Below is a small trained network, with its code and all its weights. Each question gives an input and a class and asks what happens when units are switched off, that is, made to give their printed mean instead of their output.

import numpy as np


def w(rows, s, z=0):
    codes = np.array(rows[::2]) - 128.0
    scale = np.full(codes.shape[1], s)
    scale[-1] = z or s
    return codes * scale


def f(y):
    return np.maximum(y, 0)


def log_softmax(a):
    a = a - a.max(-1, keepdims=True)
    return a - np.log(np.exp(a).sum(-1, keepdims=True))


def net(x, mask):
    res = np.array(x, float).reshape(1, 2) / 4 @ E
    y = f(res @ A[0][:, :-1].T + A[0][:, -1])
    res = res + np.where(mask, y, B[0][:, -1]) @ B[0][:, :-1]
    return log_softmax(res[-1] @ U[:, :-1].T + U[:, -1])


A, B = {}, {}
E = w([
[169,99,13],'x0',
[75,247,86],'x1',
],0.016)
A[0] = w([
[131,91,240,72],'neuron 1',
[110,149,77,170],'neuron 2',
[114,152,136,129],'neuron 3',
[127,93,127,128],'neuron 4',
[141,132,133,93],'neuron 5',
[144,159,98,165],'neuron 6',
[100,164,1,19],'neuron 7',
[148,158,106,179],'neuron 8',
[135,95,157,129],'neuron 9',
[126,159,138,129],'neuron 10',
[122,93,133,128],'neuron 11',
[150,113,205,49],'neuron 12',
[132,134,131,83],'neuron 13',
[127,95,164,128],'neuron 14',
[140,112,182,2],'neuron 15',
[140,201,26,189],'neuron 16',
[118,112,175,183],'neuron 17',
[106,126,145,129],'neuron 18',
[116,216,139,141],'neuron 19',
[93,77,208,109],'neuron 20',
[91,94,96,97],'neuron 21',
[143,135,117,63],'neuron 22',
[101,116,121,37],'neuron 23',
[151,137,118,90],'neuron 24',
],0.024,0.0041)
B[0] = w([
[111,72,208,245],'neuron 1',
[88,112,135,186],'neuron 2',
[134,170,115,154],'neuron 3',
[157,181,139,164],'neuron 4',
[130,126,128,130],'neuron 5',
[99,117,133,171],'neuron 6',
[68,25,122,247],'neuron 7',
[95,125,138,164],'neuron 8',
[170,158,148,179],'neuron 9',
[129,169,113,155],'neuron 10',
[160,166,136,163],'neuron 11',
[119,103,187,201],'neuron 12',
[131,130,126,129],'neuron 13',
[173,138,153,181],'neuron 14',
[139,95,161,177],'neuron 15',
[55,48,129,254],'neuron 16',
[59,128,185,183],'neuron 17',
[109,170,150,149],'neuron 18',
[80,254,92,210],'neuron 19',
[110,89,197,224],'neuron 20',
[118,168,122,151],'neuron 21',
[108,134,127,137],'neuron 22',
[129,134,131,128],'neuron 23',
[110,140,120,140],'neuron 24',
],0.054,0.026)
U = w([
[109,95,150,233],'0',
[183,169,47,47],'1',
[127,226,93,77],'2',
[202,98,251,63],'3',
[213,210,149,254],'4',
[180,114,125,50],'5',
],0.011,0.008)

Each question gives the input, the list of numbers given to net, and the class t.
The units are the neurons (one row each of A and B). Each row of codes is followed by its name. A weight is (code - 128) times the scale printed after its matrix; where a second scale follows, it is the last column's (A, B and U).
mask holds one flag per neuron, in row order. A switched-off neuron (its flag False) gives its mean, the last column of its row in B, instead of its output. The means were averaged over made-up inputs and are rounded, as every weight is.
A unit's drop is (log p(t) with every unit on - log p(t) with that unit switched off) / (log p(t) with every unit on - log p(t) with every unit switched off).
The circuit of an input: a set's keep is (log p(t) with only the set's units on - log p(t) with every unit switched off) / (log p(t) with every unit on - log p(t) with every unit switched off). Starting from the 12 units with the biggest drops (on a tie, the unit counted first), units are removed one at a time, each time the one whose removal leaves the highest keep (on an exact tie, the one counted first), for as long as the keep stays at least 0.8.
units of the circuit, in order: the units of the circuit, biggest drop first
top k neurons: the k neurons with the biggest drops, biggest first
drop of u: that unit's drop, to one decimal
input [3,-5], class 3: units of the circuit, in order : (neuron 19)
input [-1,4], class 2: units of the circuit, in order : (neuron 19; neuron 1; neuron 20)
input [-5,2], class 3: top 2 neurons : (neuron 16; neuron 7)
input [-1,1], class 2: top 3 neurons : (neuron 7; neuron 1; neuron 16)
input [1,-2], class 3: top 2 neurons : (neuron 19; neuron 16)
input [-3,1], class 3: top 2 neurons : (neuron 16; neuron 7)
input [-7,4], class 2: drop of neuron 19 : 0.6
input [3,-4], class 4: drop of neuron 1 : 0.2
input [7,-6], class 4: drop of neuron 16 : 0.1
input [-1,3], class 2: drop of neuron 1 : 0.2
